Each row has a name. Each piece below is followed by the name of the row it came from, unless a question asks for something else. Each question is about the rows just above it.

Columns, left to right: D C R L N E W
Tez: [ 96 127  89 117 135 151 185]
riv: [109  97 119 119 127 156 192]
zat: [ 89 117 135 152 185 156 173]
Which row holds [152 135 117] read backwards? | zat
Which row holds [185 151 135 117  89] read backwards? | Tez

Columns, left to right: Y H T B F P
nim: [132  95 141 145 160 122]
Fom: [144 140 146  88  82 125]
gul: [137 142 105 102 102  79]
givav: [157 116 158  98 174 134]
Tapop: [150 115 135 124  85 179]
lum: [140 111 145 146 174 110]
vapon: [172 110 164  95  81 168]
zimo: [131 108 145 128 147 132]
vig: [107 123 126 138  86  90]
Fis: [107 106 126 138  86  90]
bif: [125 105 137 141  72 132]
Which row holds this, read backwards? [141 137] | bif
[ 88 146 140 144] is which row, read backwards? | Fom
Shuffled zimo with one entry gone: [145 128 108 132 147], missing | [131]
lum without one entry, shuffled: [110 174 145 111 140]. Gone: | [146]
Shuffled lum with one entry gone: [174 146 145 111 140], missing | [110]
[174 146 145 111] is which row, read backwards? | lum
Which column holds [179 110] top down? | P

Columns, left to right: M X J S V
sozud: [157 137 118 166  72]
migeb: [ 62  72 131  75 140]
ror: [118 137 157  65  72]
Kenu: [142 148 131  65 133]
Which row holds this, read backwards? [72 65] | ror
[131  72  62] is which row, read backwards? | migeb
q: [118 137 157  65  72] | ror
[118 131 157] is in which column, read top down? | J
Which column holds this, read top down? [137 148] | X

Columns, left to right: Z K U Q A
detu: [129 128 124 106 132]
Rofi: [131 144 131 126 134]
zegur: [123 129 139 155 126]
dodef: [119 116 114  59 127]
Vonel: [100 115  95  64 123]
rana: [135 135 121 119 128]
mifig: [113 123 148 132 127]
tokuv: [123 127 106 121 137]
lebi: [121 115 126 118 126]
dab: [127 122 125 114 124]
Rar: [112 128 151 128 132]
nosep: [150 128 132 119 134]
Which row holds [132 128 151] read backwards? | Rar
Which row holds [ 95 115] read backwards? | Vonel

Columns, left to right: Vozav gomad vadof Kod Bago zekiv
bak: [127 106 159 104 126 154]
limav: [171 108  88  62 144 150]
pifeb: [111  79 155 138 115 139]
Vas: [131 132 141 133 152 131]
Gazas: [123 127 131 138 125 128]
reda: [111  79 155 138 152 139]
vofa: [ 97 151  70 139 162 118]
Shuffled vofa with one entry gone: [162 118 139 151  97], missing | [70]
Which column holds this, read top down? [139 131 128 139 118] | zekiv
Which column holds [150 139 131 128 139 118] top down? | zekiv
Which entry of Vas is missing from [133 131 131 152 141]? | [132]
[151  97] is which row, read backwards? | vofa
Vas without one entry, shuffled: [141 152 133 131 131]. Gone: | [132]

Columns, left to right: rafi gok maf repem topu tola
vob: [124 101 145 121 130 158]
Kibip: [147 117 107 169 122 130]
Bubi: [128 104 161 178 190 125]
tabe: [122 142 115  84 150  83]
Tof: [114 159 160 157 118  79]
luku: [163 147 152 139 148 131]
Gel: [144 156 161 173 169  97]
met: [118 133 129 132 191 122]
Shuffled Tof with one entry gone: [ 79 157 118 160 114], missing | [159]
met without one entry, shuffled: [132 122 191 118 129]. Gone: | [133]
Which entry of Bubi is missing from [104 128 125 190 161]? | [178]
Shuffled tabe with one entry gone: [122 142 150 115  83], missing | [84]
Which column holds [130 122 190 150 118 148] top down? | topu
[139 152 147] is which row, read backwards? | luku

Columns, left to right: vilet zub piz mos
bup: [141 136 112 157]
Bedan: [119 109 122 123]
nem: [119 109  96 123]
vaduv: [ 85  73 163 136]
teno: [164 153  65 118]
mubo: [116 119 109 156]
nef: [127 133  91 168]
podu: [129 164  74 155]
zokov: [121 138 135 171]
tufe: [114 109 122 123]
Mazip: [133 133  91 168]
[119 133 164 138 109 133] is in which column, read top down? | zub
q: [114 109 122 123] | tufe
[ 91 133 127] is which row, read backwards? | nef
mubo without one entry, shuffled: [109 119 156]. Gone: | [116]
Which column holds [123 123] top down? | mos
Which column holds this, read top down? [157 123 123] | mos
Which column holds [118 156 168 155 171 123] top down? | mos

Columns, left to right: Vivu Bod Rur fak setel rig Pobo kovet
gizaf: [110  99 136  96 188 122 110 151]
Totud: [122 190  97  96 122 188 110 142]
Maper: [110  99 136 121 122 188 109 150]
Which row holds [188 122 121 136] read backwards? | Maper
Which entry of Maper is missing from [121 136 109 110 188 150  99]? | [122]
Which row holds [96 97] read backwards? | Totud
q: [110  99 136  96 188 122 110 151] | gizaf
Which row holds [109 188] read backwards? | Maper
Which row holds [110 188 122] read backwards? | Totud
Shuffled Totud with one entry gone: [122 190  97 110 188 142 122], missing | [96]

Columns, left to right: Mozi kaduv Kepe Dipov Sev gat zif saziv dotu kigat
nimu: [131 121 136 142 123 172 143 142 118 176]
botuf: [142 142 143 136 120 118 123 172 131  75]
sur: [138 135  80 128 143 115 167  78 109 105]
vumi: [142 142 143 136 120 118 123 172 139 122]
Foni: [ 86 132  58 130 129 156 101 146 108 132]
biraz: [142 121 143 136 120 118 123 172 131  75]
Maku: [143 110 108 152  98 121 121 127 123 112]
Which row holds this, read backwards? [131 172 123 118 120 136 143 121 142] | biraz
nimu without one entry, shuffled: [136 176 142 121 118 131 172 123 142]. Gone: | [143]
Which column holds this, read top down? [172 118 115 118] | gat

Columns, left to right: femi lisok Mugo Dopam nuze savo
Nul: [115 191 101 146 137 120]
Fumos: [135 191 102 179 148 151]
Nuvef: [ 85 178  87 163 112  58]
taf: [137 177 107 158 144 128]
robir: [178  85 101 168 179 133]
robir without one entry, shuffled: [179 133 101  85 168]. Gone: | [178]
[ 85 178  87 163 112  58] is in which row? | Nuvef
Which column holds [179 163] top down? | Dopam

Columns, left to right: neb rute Rari dor Vesib ferak Tabir Soz
binum: [185 142 102 134 141 135 128 124]
dum: [185 127 125 134 141 135 193 153]
von: [124 125 127 126 113 118 148 128]
Kis: [122 121 135 132 122 110 150 123]
[124 128 135 141 134 102 142] is which row, read backwards? | binum
[124 125 127 126 113 118 148 128] is in which row? | von
Which entry of binum is missing from [135 128 124 134 185 102 142]? | [141]
Which column holds this, read top down? [193 148 150] | Tabir
von without one entry, shuffled: [128 127 118 113 148 125 124]. Gone: | [126]
Kis without one entry, shuffled: [122 135 110 132 122 150 121]. Gone: | [123]

Columns, left to right: novi vepo figer Pazo vufaz
kop: [161 137 160 109 135]
nizig: [163 174 173 174 134]
pes: [148 144 107 113 124]
rezu: [153 157 106 188 148]
filu: [156 106 157 174 139]
mil: [145 149 108 155 125]
vel: [153 157 106 138 138]
Which row holds [113 107] read backwards? | pes
Which row holds [153 157 106 188 148]? | rezu
Which row holds [124 113 107] read backwards? | pes
Which entry of kop is missing from [137 109 135 160]? | [161]
Which entry of pes is missing from [113 144 124 148]? | [107]

Columns, left to right: vupu pimok ged sal taza Napez Ziro Lifur voba vugu
Ripa: [139 123 101 142  87 116 157 176  88 163]
Nobuv: [ 81 168 160 165 158  64 151 159 132 184]
kipam: [139 123 101 142  87 116 157 176  91 155]
[116  64] is in which column, read top down? | Napez
Ripa without one entry, shuffled: [123  88 157 139 101 163 116 142 176]. Gone: | [87]
[142 165] is in which column, read top down? | sal
[139  81] is in which column, read top down? | vupu

Columns, left to right: ros vunuv rize supe Mana seve neki
bune: [ 70 137  98 135  99 122 134]
gune: [128  70 136  98 126 131 126]
malab: [130 118 126  91 144 122  94]
Kon: [137 101 151 142 122 127 143]
vok: [105 140 120 178 104 141 126]
[122 131 122] is in which column, read top down? | seve
[ 91 142] is in which column, read top down? | supe
Which row holds this, read backwards? [ 98 136  70] | gune
[ 70 118] is in which column, read top down? | vunuv
[104 178] is which row, read backwards? | vok
Shuffled vok with one entry gone: [120 105 141 140 126 104], missing | [178]

Columns, left to right: Ludu midup Lalal setak gami toba
karuz: [135 142 134 107 161 125]
nune: [135 141 133 108 160 125]
lopim: [121 114 125 148  95 131]
vipi: [142 155 138  88 192 121]
Vifen: [121 115 122 148  95 132]
Shuffled Vifen with one entry gone: [ 95 132 122 121 115], missing | [148]
Shuffled Vifen with one entry gone: [122 148 121 115 132], missing | [95]

Columns, left to right: Posu sen gozur Gub moki nar
vupob: [160 140 129 151 136 132]
retu: [154 140 126 168 131 137]
Foz: [137 140 130 182 101 141]
gisav: [146 140 126 125 117 140]
Which column holds [132 137 141] top down? | nar
Which entry of gisav is missing from [117 146 140 125 140]? | [126]
Which column holds [137 146] top down? | Posu

Columns, left to right: Dip sis Baso levin rufov Rokun
fumud: [115 147 110 120 117 148]
Vid: [136 118  67 132  98 126]
tamuf: [133 103 149  77 132 116]
mikog: [139 156 146 122 114 144]
Bunel: [118 148 139 165 137 139]
Luz: [115 121 149 115 146 139]
viba: [139 156 146 147 138 114]
Sodef: [165 112 132 172 118  99]
Which row holds [115 149] read backwards? | Luz
Which row holds this, read backwards? [ 98 132] | Vid
Shuffled tamuf with one entry gone: [103 116 133  77 149], missing | [132]
fumud without one entry, shuffled: [110 115 147 120 117]. Gone: | [148]

Columns, left to right: gulaz salav kuf Gimas lor lamoz zon pog nuveb
sozi: [136 106 144 142 119 147 152 100 122]
vuf: [158 136 156 133 145 157 147 125 137]
vafi: [127 139 166 119  84 138 118 119 123]
kelol: [128 116 175 100 121 157 147 106 123]
tevup: [135 146 175 132 162 107 115 133 120]
Lifog: [139 128 122 157 113 116  79 125 154]
rino: [162 127 155 127 120 103 115 116 125]
felur: [171 115 118 153 121 183 123 146 149]
Which column holds [122 137] top down? | nuveb
Shuffled vafi with one entry gone: [139 119 138  84 123 119 127 166], missing | [118]
q: [128 116 175 100 121 157 147 106 123] | kelol

Columns, left to right: Pize Vozef Vir Doso tegag Bep
Sas: [132 132 146 114 113 147]
Zela: [ 93 176 159 120 108 190]
pefid: [133 125 140 137 135 125]
bapab: [125 140 137 105 138 168]
Nobap: [124  91 133 144  90 148]
leku: [126 121 150 108 124 131]
ledas: [133 125 140 137 106 120]
Shuffled Nobap with one entry gone: [133  91 144 148 124], missing | [90]
q: [133 125 140 137 135 125] | pefid
Which row holds [106 137 140 125] read backwards? | ledas
Sas without one entry, shuffled: [113 147 114 132 132]. Gone: | [146]
bapab without one entry, shuffled: [138 125 168 105 140]. Gone: | [137]

Columns, left to right: beb kav ridi muv Kazu lav ton Vanod riz zubeg
Vugi: [133  93 154 133 130 136  92 129 132 133]
luse: [132 130 124 130 122 130 126 127 130 125]
Gop: [130 144 128 123 130 128 102 132 106 126]
ral: [124 123 128 144 125 125 136 122 124 126]
Lega: [129 132 108 127 125 122 104 121 120 130]
Fatas: [126 125 123 124 123 123  77 121 132 130]
Shuffled Vugi with one entry gone: [136 133  93 132 130 129 133 133 154], missing | [92]
Which column holds [130 123 144] top down? | muv
Which entry of Fatas is missing from [121 124 126 123 123 123 132 130  77]? | [125]
Which row holds this, read backwards? [136 125 125 144] | ral
Where do [130 144 128 123 130 128 102 132 106 126] appear? | Gop
q: [133  93 154 133 130 136  92 129 132 133] | Vugi

Columns, left to right: kere Sib Nomut feka Nat
lise: [199 190  78 132 106]
gab: [141 127 156 105 168]
femun: [162 130 113 112 144]
vilag: [162 130 125  93 188]
Dud: [162 130 164 112 144]
zemu: [140 138 105 159 109]
bok: [110 116 111 196  81]
Which entry of femun is missing from [144 162 130 113]? | [112]
[113 130] is which row, read backwards? | femun
[190 127 130 130 130] is in which column, read top down? | Sib
Which row holds [164 130 162] read backwards? | Dud
bok without one entry, shuffled: [ 81 111 196 116]. Gone: | [110]
Which column holds this, read top down? [127 130 130 130 138] | Sib
Which column holds [199 141 162 162 162] top down? | kere

Columns, left to right: Zis Mefi fab Vute lep keme mevo ker nulir pav
Netim: [131 127 126 126 119 133 140 130 119 119]
Saseb: [146 140 133 112 129 138 132 111 129 121]
rebin: [160 141 124 104 125 124 141 101 123 116]
tane: [146 140 127 112 129 138 132 111 129 148]
zikuf: [145 132 126 116 127 132 132 117 126 126]
kez: [110 114 131 143 138 113 106 152 140 148]
Lidaz: [ 62 129 140 160 145 124 102 165 149 142]
Which entry of Saseb is missing from [133 129 111 129 112 121 140 138 146]? | [132]
Which column holds [123 129 126] top down? | nulir
Which entry of Netim is missing from [130 126 140 126 133 119 119 119 127]? | [131]
Which column holds this, read top down? [133 124 127 126 131] | fab
Shuffled rebin with one entry gone: [124 104 125 116 101 124 141 141 160], missing | [123]

Columns, left to right: Bobun vak lopav vozeg Zapuf rivav
falof: [129 115 158  83 117 142]
kurem: [118  83 115 158 134 126]
liv: [113 143 112 188 142 106]
Shuffled falof with one entry gone: [117 142 129 115  83], missing | [158]
[118 113] is in which column, read top down? | Bobun
[142 188 112 143] is which row, read backwards? | liv
[ 83 158 115] is which row, read backwards? | falof
[129 118] is in which column, read top down? | Bobun

Columns, left to right: vovi pefe libi kive Voful mopir feba kem subup
gor: [134 131  90 148 120 144 127 110 158]
Nuvor: [104 103 163  87 174 124 170 105 113]
neles: [ 68 182 124 163  87 170 174  89  60]
[174 170  87 163 124] is which row, read backwards? | neles
Which row holds [170 124 174  87 163 103 104] read backwards? | Nuvor

Columns, left to right: Pinam ligen Pakan sezo maba Zavor nopa
ses: [174  72 109 137 142 159 149]
der: [137 120 124 140 132 139 138]
miver: [174  72 178 137 142 159 149]
Siba: [124 145 127 148 137 120 144]
Bugo: [ 96  97 175 150 162 124 174]
bonet: [137 120 124 140  98 139 138]
Misor: [139 177 141 142 168  94 183]
Bugo without one entry, shuffled: [150  96 175 162 174 124]. Gone: | [97]
Which entry of Bugo is missing from [ 96 175 150 162  97 124]? | [174]
Which entry of Misor is missing from [183 139 168 177 141  94]? | [142]
q: [137 120 124 140  98 139 138] | bonet

Columns, left to right: Dupo Sif lonek redup fif Meve tedez lozag zal
pide: [181 122 133 138 120 161 139 156  99]
Gik: [104 151 173  94 155  98 113 109 138]
lusu: [117 133 154  92 124 103 154 123 109]
nub: [113 113 180 159 145 131 114 147  90]
[124  92] is which row, read backwards? | lusu
Shuffled nub with one entry gone: [159 113 180 113 114 147 145 131], missing | [90]
Which column holds this, read top down? [138  94  92] | redup
pide without one entry, shuffled: [139  99 138 120 133 156 181 122]. Gone: | [161]
Which column holds [124 145] top down? | fif

Columns, left to right: Rep vozi bisa nenep
dipi: [123 130 108  71]
nolag: [118  84 190  83]
vegat: [123 130 108 111]
zire: [123 113 108  71]
niso: [143 123  66 143]
Which column holds [123 118 123 123] top down? | Rep
Shuffled nolag with one entry gone: [190  84 118], missing | [83]

Columns, left to right: Vamuz Losol lofe Kamip Sabab zemap zur
lebiz: [102 177  97 127 102 104 195]
dis: [171 122 165 116 172 160 113]
Petar: [ 78 161  89 166  87  91 174]
viz: [102 177  97 184 102 104 195]
sefom: [131 108 146 137 145 125 126]
Zolin: [150 127 149 114 152 147 112]
Fut: [124  94 150 132 146 122 124]
Which column holds [102 171  78] top down? | Vamuz
[108 127  94] is in which column, read top down? | Losol

Columns, left to right: suzal Dos zim guke gotu geba fugan zel gen lol
koleg: [112  90  84  81 137 124 160  84 134  75]
vezi: [105 173  84 144  78 149 112 161  65 119]
Mus: [105 173  84  99  78 149 112 161  65 119]
negu: [193  78 119  69 139 142  89 125 146 178]
Which row holds this, read backwards? [119  65 161 112 149  78  99  84] | Mus
Which column holds [161 161] top down? | zel
q: [105 173  84  99  78 149 112 161  65 119] | Mus
Which column holds [161 161 125] top down? | zel
Mus without one entry, shuffled: [112 149 105  99  65 161  78  84 173]. Gone: | [119]

Columns, left to right: Vup ver fur Rud
zavoz: [161 149 130 131]
Ran: [184 169 126 105]
pudos: [166 115 127 116]
ded: [ 95 102 161 131]
Losil: [136 138 112 154]
Bolep: [150 149 130 131]
Risi: [119  89 137 119]
Nosa: [150 130 149 107]
dibim: [112 111 142 143]
Shuffled pudos with one entry gone: [127 166 115], missing | [116]
[130 149 150] is which row, read backwards? | Bolep

Columns, left to right: Lomi sanab zifu Boga Satov dusu Soban faz lapu
dib: [100 108 197 148 148 183 171 160 131]
kov: [168 139 148 141 147 142 147 177  95]
gono: [118 120 125 131 132 123 132 126 120]
lokik: [109  96 121 155 108 126 107 110 123]
zap: [128 114 179  74 146 139 115 137 112]
Duz: [134 152 122 141 145 108 107 105 125]
lafu: [146 140 142 117 141 121 136 157 116]
tifit: [114 129 105 150 133 121 126  92 127]
Bap: [ 90  81 148 174 149 185 171 131 126]
Which column holds this, read top down? [114 152 140 129] | sanab
[148 147 132 108 146 145 141 133] is in which column, read top down? | Satov
[108 146] is in which column, read top down? | Satov
Which entry of gono is missing from [131 132 132 120 118 126 123 120]? | [125]
Which row holds this, read backwards? [107 126 108 155] | lokik
Which column holds [168 118] top down? | Lomi

